In the rows, 128 means zero.
Facts:
reva γ:breflutrek,brifli Π:piflobol,stusul Θ:c
brifli σ:pusta Π:brigrubrus,skaskibo Θ:b
tabir Π:tragon Θ:e
plalistas σ:klozol Π:klidu Θ:b
skogodo γ:pusta,dudakas Θ:d
guna γ:flefa,parum,dudakas Π:mide,tobro Θ:b
nelek σ:brugrudru,boflu,zasku Π:skugre,labrur Θ:a
stizus Π:tribra,stofo,brusim Θ:f
breflutrek Θ:g
sekol σ:tabir,guna,dedraki Π:skaskibo Θ:g
flebri σ:flefa,mide,moklur,plari Π:drenibras,labrur Θ:c
paples σ:fovuskim Π:zisi Θ:b
skaskibo γ:brifli,bidum Π:piflobol,drenibras Θ:e
boflu γ:drebu Π:malis Θ:g
brusim Π:drenibras Θ:b
vofoze σ:tabir,bruflo,tadrar,tono Π:breflutrek Θ:f
stofo Π:skugre Θ:c
mimar σ:drenibras,floskar,mifom Π:grerom Θ:e
bidum σ:flefa,mide Θ:b
vubral γ:dudakas Π:tribra Θ:a
voplar σ:skogodo Π:klekel Θ:g
gridra Θ:b
piflobol σ:moklur,naso Θ:d
skamu σ:pluven Π:klebil,flebri Θ:a
floskar γ:mistor Π:zugran Θ:d
stusul Θ:e
drenibras Π:skugre,labrur Θ:b
tribra Π:vedrun Θ:a
plelok γ:pusta σ:tadrar,klozol Π:boflu,zasku,ziklek Θ:e
steklu Θ:a
plifle Π:trabrun Θ:d
zugran σ:steklu Π:breflutrek Θ:f
gotrul σ:brugrudru,fovuskim,skugre Π:dalagror,flebri,stusul Θ:b
fovuskim γ:drebu Π:piflobol Θ:b
klekel Π:gridra Θ:c
silur σ:stusul Θ:a
brugrudru Π:klekel,skugre Θ:e
klebil Π:tribra,skugre,zuta,gridra Θ:d
fatusu Π:stizus,zuplosku Θ:a
zisi γ:flefa,mistor,zamer Π:brusim,steklu Θ:b
pofel σ:zuplosku Θ:f
zamer γ:dudakas Θ:b
pusta γ:dudakas Θ:c
pubra γ:pifluk,pusta σ:dalagror Π:stusul Θ:d
mide γ:bidum Θ:g
foplustil σ:parum Π:brifli,plifle,pusta Θ:a
flefa Θ:d
klidu Θ:d
gapen Π:kebabe,skaskibo Θ:d
klabuk σ:drebu,stofo Π:skogodo,mimar,stofo,skugre Θ:a
mokik Π:skogodo Θ:f
skugre Π:grerom Θ:b
brigrubrus γ:dalagror σ:parum Π:parum,tribra,flebri Θ:a
dalagror γ:vubral,flebri Π:piflobol,grerom,klidu Θ:b
pluven γ:dudakas Π:labrur Θ:c
malis Π:fovuskim,zugran Θ:b
ratren Π:breflutrek,brugrudru,fiskim,zugran Θ:g
vedrun σ:gridra Θ:g
grerom γ:mistor σ:tabir,pifluk,plari Θ:d
klozol Π:vedrun Θ:b
greskomir γ:dramik Π:bidum,plari Θ:d
florugur Π:kebabe,gridra Θ:e
nimodul γ:dudakas Π:stusope Θ:b
plari Π:mimar Θ:g
fiskim γ:bidum Π:breflutrek Θ:a
sastus Π:stofo,klidu Θ:e
zasku Π:tadrar,flebri,klidu,plari Θ:e
mistor Π:vedrun,vofoze Θ:e
zuta γ:skogodo,mistor,dudakas Π:labrur Θ:a
moklur γ:dudakas Θ:d
trabrun σ:stizus,zuplosku Π:piflobol,mifom Θ:a
tosum γ:stofo σ:bruflo,mokik Π:zamer Θ:g
pifluk Θ:g
trostos Π:taflol,gotrul,brigrubrus Θ:a
kebabe γ:dudakas Π:parum Θ:a
mifom Π:naso,peba Θ:d
tono Π:zuta Θ:d
parum Π:grerom,skugre Θ:f
peba σ:tobro,klidu Θ:d
tobro Π:klabuk Θ:d
bruflo Π:peba Θ:c
dramik γ:mistor Π:stofo Θ:b
taflol Θ:g
tragon Π:breflutrek,moklur Θ:g
tedis Π:drenibras,zamer Θ:f
tadrar Π:grerom Θ:b
naso Π:plari,dudakas Θ:g
veles γ:parum,pluven,ziklek σ:vubral,boflu,tobro,steklu,zamer Π:klozol Θ:b
trelik γ:klozol Θ:e
labrur Π:grerom Θ:e
dradal Θ:f
drebu γ:pusta Θ:c
dudakas σ:dramik,gapen,mistor Π:grerom Θ:e
ziklek γ:vubral,dramik,brusim Π:parum,brusim,zuta Θ:a
dedraki γ:plifle Π:zasku,stizus Θ:e
stusope σ:sastus,tedis Π:brugrudru Θ:g
pufe σ:stizus Π:stusul,skugre,pusta Θ:b
zuplosku Π:dradal Θ:a
mefa σ:gapen,stusul Θ:b

Known rows:
[118 133  96 120 121 155  47 138  85 108  96 125 133 107 134 127 112 118
 189 163 136 136  94 133 131  78  66 172 103 195 144 100 143  92 128 111
 122 125  72 101 130 136 108 104  59 109 177  93 148 101]: pofel
[100 130 100 116 115 154  48 168 136 111 128  87 143  81 149 117 136 135
 154 165 122 138  98 162 126 117  78 101 101 139 136  94 148  80 134 116
 115 118  66 118 136 122  95 122 116  61 173  88 118 115]: taflol
[105 140 103 111 148 140  96 147  99  93 119  96 186 115 143  96 110 119
 196 166 122 129  97 132 119  91  70 125 110 166 122 113 147 100 114 107
 116 119  75 132 107 127  99 108  65 115 165  93  96 125]: ziklek
[ 88 135 116 116 115 168  49 161 119 135 108 100 161  77 150 129 126 148
 162 188 126 142 105 142 163 100  89 135  89 152 134 106 147  85 135 113
 120 104  65 100 157 131 140 123  97  50 160  76 112 129]: zamer
[ 92 115  99 117 135 153  73 170 135 107 141  92 163  82 147 109 144 136
 160 161 122 138 103 160 127 111  76 100 114 130 137 101 143  86 120 118
 119 130  72 122 124 126 120 119 111  74 169  88 107 120]: tosum
[115 134  81 109 157 133  59 154  65 104  96 113 176 133 126  85 116 104
 168 159 114  92 101 150 143 127  63 118 137 172  81  93 134 116 114 119
 147 157  75 147 117 161  99  80  50 148 166  86 126 106]: stofo
[ 98 131  93 113 155 156  84 141  86  98 108 127 182  97 115 103 120 105
 194 180 123 133 100 122 129  69  77 149 129 189 126 116 141 107 124 100
 118 119  88 109 106 148 119  79  61 122 163  87 134 105]: stizus
[ 75 131  99 108 109 165  71 137 123 127 143  87 189  60 136 124 134 141
 179 194 112 156 102 123 171  99  93 117 105 152 105  90 157  96 113 101
 108 102 100  86 142 149 111 109 107  52 138  71 107 124]: plalistas
[106 138  98 107 142 145  96 144 103  97 128 108 178 109 144 101 105 117
 188 160 117 133  96 134 122 106  66 132 113 166 115 114 144 101 113 110
 111 134  86 126 102 131  95 106  82 107 163  93  96 116]: kebabe
[104 126  99 122 114 154  49 173 133 113 127  94 144  74 148 120 137 138
 156 171 122 132 103 165 129 111  75  98 104 139 134  97 149  77 137 117
 117 122  68 120 136 120 100 130 120  68 173  92 115 115]: mide
[101 129  97 128 142 150  76 138  89  97 112 116 156 111 129 117 123 118
 216 179 124 129 100 128 129  60  59 158 115 189 148  91 142 101 102 103
 140 111  67 100 123 133 136 119  59 122 165  79 135 113]: tedis
[135 123  56 122 121 116  96 167  60  92 103 134 167 133 144  92 143 100
 161 131 148 130 103 113  76 127  79 132 160 172 146 110 160  94 131 111
 115 131  80 149 105  89  83 113  78 149 163 101 115 110]: mistor
[103 121  80 116 119 141  78 156 103 111 127 107 181  92 145 115 136 124
 173 154 126 144 106 130 125 115  82 121 128 157 117  96 155  93 118 108
 116 119  89 120 118 124 105 120 102  96 153  87 108 123]: greskomir
[104 110  77 119 132 136  71 149 100 117 118  86 194  88 144 106 136 140
 179 145 134 143  94 129 120 115  82 126 134 152 115  83 158 109 110 112
 112 129  79 122 121 120 104 122 101  89 151  91 111 123]: floskar
[142 110  54 128  91 117  63 173  62 109  91 136 140 135 154 120 134 111
 175 141 137 123 110 136  96 125  70 128 154 183 124  87 163 101 133 110
 140 117  65 140 124  97  55 132  97 142 172 104 131 119]: stusul
[132 121  84 119 132 129  85 152  67  94 113 134 145 122 142 104 116 108
 195 158 132 124 107 133 105  97  57 148 147 178 133 101 146 100 121 110
 140 133  76 120 107 115  94 113  81 145 174  99 118 103]: bruflo
[ 87 119  90 117 125 152  71 154 130 109 142  68 177  83 141  99 140 135
 161 157 118 144  96 146 127 119  83 100 121 133 125  98 146  94 112 116
 106 128  76 119 121 137 101 104 110  62 159  80 105 112]: boflu
[ 97 120  71 114 123 142  67 154  96 121 119  90 194  94 140 102 134 127
 166 158 117 138  98 128 131 115  84 110 132 158  96  95 156 109 123 108
 114 122  87 128 126 137  88 106  94  89 150  89 112 125]: tobro

Rows:
No name comes twice in this set of rows, the named rows included.
[120 141 100 129 140 128  92 156  77  85 102 115 145 151 146  99 121  99
 192 142 143 105  98 137 103 104  53 146 109 172 172  99 141  93  99 113
 151 139  49 132 116 118 139 129  35 151 175  83 115 114] => pluven
[117 147  96 138 137 126 100 153  81  74 118 103 155 153 148 106 128  95
 203 143 136 101  96 125 112  93  54 137 102 174 178  91 140  89  78 111
 151 119  43 132 117 119 129 124  27 143 170  71 113 116] => flebri
[ 70 135 110 125 132 163  83 150 122 120 131  81 190  86 148 116 143 132
 178 183 121 133 100 128 173  87  92 124  90 146 147 100 142  93  92 106
 123  99  61 105 145 144 159 110  70  43 141  56 100 133] => brusim
[107 124  96 117 141 158  68 138  79 105 106 125 155 101 125 112 108 118
 194 169 130 131 100 130 132  77  67 166 122 192 127 104 141 104 118 109
 131 127  80 105 116 142 124 101  67 118 166  94 142 107] => mokik
[101 135 104 115 122 154  63 174 141 101 130 101 154  68 145 116 141 125
 159 178 125 139 101 156 115 108  79  90  97 136 143 104 154  70 143 111
 104 113  76 118 124 113  94 121 122  69 177  91 114 109] => vedrun
[146 123  59 125  96 112  68 172  66  99  99 145 135 120 152 123 139 109
 175 151 142 116 114 136  96 123  66 131 150 176 129  86 164  95 134 107
 137 126  80 137 119  91  67 143  97 150 173 100 125 110] => trelik
[ 67 164 125 119 138 152  73 151 137 110 146  90 179  86 148 130 150 121
 174 196 124 104 107 146 211 112  77 106  66 140 135  77 133  76  69 109
 147 123  60 109 155 158 196 134  46  60 138  43  94 133] => drenibras
[101 144 112 113 160 132  81 154 107  96 114  97 184 119 143 101 111 123
 192 171 118 103  99 155 148 108  56 111 100 159 106  89 141 102 103 114
 150 141  62 136 125 137 136 133  54 125 163  86  99 134] => nelek
[ 94 103  95 123 130 159  84 167 124 106 149 100 161  82 145 110 141 137
 169 159 112 141 113 161 126 109  75 109 125 134 141 105 139  92 114 114
 128 125  73 117 116 123 130 129 121  78 164  88 103 121] => sekol
[ 98 125  97 119 113 159  49 172 129 115 119  82 151  89 153 108 131 139
 147 154 125 137  96 159 122 122  79 102 105 137 137 104 146  84 137 120
 111 123  62 124 141 126 100 115 106  61 176  87 118 119] => pifluk
[ 68 116  94 103  74 174  68 123 118 131 157  85 174  88 126 125 115 150
 161 158 103 162 106 119 172 114  86 141 111 155 102  83 151  82  99 113
 121 125  96  71 144 157 115 120  99  57 142  67 102 138] => dalagror
[ 56 148 116  89 112 168  50 135 121 131 128  81 211 102 108 100 108 151
 124 153 126 140  99 131 187 143  87 107  90 147  83  88 153  70 121 130
 127 164  90  93 165 167 151 119  57  79 142  64 104 144] => skugre

Now the same objects, written a new way:
Known rows:
[ 72 127  84 151 112 141 119  78 136 127 126 158  95 116 114 133 134 149
 150 127 129 104 129  99 118 100 170 113 120 135 104 129 132 153 125]: gapen
[117 109 147 130 110 123 146 133  76 110 126 133 137 147 137  86 118 108
 116 118 120 131 124 125 130  93 123 113 148 117 107 128 115 123 128]: zasku
[193 101 141 136 145 121 134 203 153 129 138  90 128 130  94 187 101 106
 120 150 119 117 122 168 107 178  98 139 108 144 157 170 169 128 134]: tadrar
[ 66 117  94 165 110 133 126 122 125 135 124 151  97 122 103 147 137 131
 134 145 117  79 126 109 102  86 193 118 103 134  95 139 115 151 127]: grerom
[228 108 141 129 149 128 124 191 146 137 150  97 121 145  95 173  89 123
 123 141 125 135 124 167 108 167  90 141 126 151 154 174 184 132 134]: dalagror
[210 121 119 118 148 116 135 187 155 137 140  92 115 123 101 195  98 124
 109 142 108 135 126 159 103 207 112 135  89 139 169 151 148 137 138]: skugre
[161 107 140 115 148 119 108 153 131 139 157 132 126 151 119 151 116 151
 133 138 151 132 140 142 153 122 120 163 105 152 144 150 168 149 118]: reva
[136 109 133 121 144 117 124 153 136 119 148 131 139 139 123 146 131 129
 124 139 152 118 142 135 161 133 108 151  94 153 146 142 159 148 116]: bruflo
[131 107 126 149 113 140 119 120 133 135 136 121 114 110 119  99 116 130
 120 144 137 106 118 126 145 136 143 125 130 133 128  93 108  93 117]: mide
[ 99 112 142 128 115 125 134 123  95 110 122 132 132 130 139 100 117 123
 135 117 119 142 126 133 135  98 128 124 138 105 118 122 111 111 128]: trelik
[ 62 132 149 108 128 111 123  99 122 129 110 153 150 150 162 119 166 121
 146 125 127 144 130 109 131  72 153 110 150  95 104 126 100 143 136]: brigrubrus
[ 57 132 144  93 121 113 117 108 136 131 115 152 159 159 163 134 164 116
 151 151 135 141 126 101 127  55 143  98 155  80 106 108  93 142 143]: tribra
[208 181 164 100 141 134 132 123 154 157 126 107 160 134 142 120 146 109
 112 143 131 145 119 113 106 156 123  91 178 120 130 105  91 148 153]: stizus
[206 112 123 117 151 131 126 147 172 125 140  99 124 128 109 171  95 127
 138 133 137 149 126 154 128 193  71 136 132 142 166 155 192 138 132]: brifli
[189 112 117 103 138 131 127 156 189 123 141  96 136 138 110 189  99 109
 143 162 145 137 122 139 126 183  59 118 134 129 169 134 178 138 139]: klozol
[198 124 127 125 149 132 136 160 162 119 143  98 133 126 109 163 101 118
 127 128 131 138 129 156 132 194  67 134 123 146 166 151 183 132 128]: mefa
[198 122 129 129 148 131 138 162 156 116 144  99 134 125 110 160 101 116
 125 126 131 136 129 155 132 194  63 129 123 149 165 153 181 131 129]: bidum
[206 123 123 118 144 130 140 154 161 119 141  99 132 134 114 161 101 117
 123 128 137 138 128 146 130 198  63 129 131 148 166 148 184 140 131]: zisi

Rows:
No name comes twice in this set of rows, the named rows included.
[ 38 130 136 114 125 104 138  97  98 119  84 148 143 134 173 101 180 119
 125  94 125 140 130 114 126 105 159 145 145 113 105 143 111 134 128] => zuta
[227 144 118 107 147 130 143 163 149 125 155 101 127 136 111 160  93 125
 110 125 126 144 129 140 121 201  63 118 118 148 169 139 166 144 133] => dramik
[208 116 129 125 147 130 136 154 157 122 144  99 128 131 108 159  98 120
 129 128 135 143 128 152 127 197  71 135 132 152 162 160 188 136 130] => gotrul
[135 128 138 116 112 125 141 132  77 118 138 135 129 148 140  93 110 126
 117 117 115 144 126 122 127  96 126 108 137 111 114 114 100 120 132] => sastus
[234 118 133 118 154 135 117 160 150 142 152 101 114 139 100 166  81 145
 140 130 131 158 125 164 115 174  80 151 135 148 158 166 198 131 130] => fovuskim
[ 69 142 149 104 127 113 124 110 115 126 116 153 154 151 160 118 163 123
 143 129 126 143 132 110 129  62 149 111 148  93 103 120  94 141 136] => vubral
[ 94 110 134 112 106 126 126 123 110 118 122 131 136 137 143 118 119 121
 142 140 126 142 120 127 128  92 122 121 141  93 120 108 109 109 136] => mistor
[200 117 123 118 146 130 133 157 169 122 140  97 134 130 110 170  99 117
 131 137 135 138 125 151 129 194  65 129 126 142 167 145 180 133 132] => veles
[201 134 126 119 149 134 132 164 161 124 139  99 132 127 107 165 100 126
 129 127 131 143 129 158 122 185  64 152 119 145 165 151 183 122 127] => malis
[ 95 128  93 154 117 144 112  89 126 139 134 162  92 128 106 128 126 157
 147 128 128 110 130 104 110  81 175 119 127 142  99 136 135 156 125] => piflobol
[ 78  87 136 133 106 109 138 149  85 122  99 123 118 129 139 119 129 110
 116 124 111 126 116 143 107 115 169 150 123 111 111 143 111 107 130] => labrur
[179 162 169 122 151 122 124 144 159 164 114  98 144 109 129 147 155 119
 115 143 107 141 120 139  93 167 171 118 139 111 130 124  79 132 151] => parum

Now the same objects, written a new way:
Known rows:
[140  98 143 134 130 121 127 147 144  99  86 150]: bruflo
[129 135 126 145 113 116 163 105 114  83 106 111]: naso
[155 121  61 193 139 137 154 111  55 231 175 117]: dudakas
[115  67 123 145  97  95 180  85  75 165 132 102]: tadrar
[124 134 130 100 105 115 128 107 122 115 123 120]: guna
[ 87 126 138 143  74 123 109 207 146 133  65 168]: stofo
[158 192  64 154 137 161 103 134 105 184 149 136]: sastus
[ 81 128 188 130 135 135 142 104 159  99 129  92]: moklur
[170 192  77 150 154 148 117 131 101 193 169 139]: tabir
[129 149 141 131 111 119 160 123 119  86 104 112]: boflu
[121  89 126 113  98 133 140  93  66 120 101 101]: dalagror
[124 129 133  78 105 150 110 109  80  85  84 109]: fovuskim
[117 158 138 136 100 118 147 136 131 100 102 111]: voplar
[139  93 148 114 125 147 106 155 114  81  60 140]: reva
[154 125  62 193 135 143 156 114  58 233 171 117]: mimar
[141 105 121 123 170 143  79 127 159 184 119 140]: silur
[143 105 109 111 156 139  97 141 133 145 113 175]: foplustil
[ 83 122 159 121 121 111 161 129 138  47 150 112]: tono

Rows:
No name comes twice in this set of rows, the named rows included.
[146 104 102  94 156 166  73 138  99 116  79 165] => trabrun
[167 192  65 156 147 149 105 130 110 183 167 133] => florugur
[128 173 168 125 117 113 188 129 117 117 103 138] => ratren
[149  95  94 115 160 113 104 148 141 140 142 175] => ziklek
[160 132 146  99 175 128 154 135 132 192 115 207] => fiskim
[137 119 113 122 120  85 152  78 148  95 151 131] => klozol
[106 123  94 127 116 140  90 174 141 173  90 194] => klabuk
[172 168  57 159 156 147 120 117  95 166 173 131] => zasku
[ 64 137 144 130  95 108 156 146 154  55 145 135] => klebil
[125 148 145 129 115 116 145 130 123  92 111 100] => tosum
[126 130 135  80 112  95 119 145 113  95 150 103] => brusim

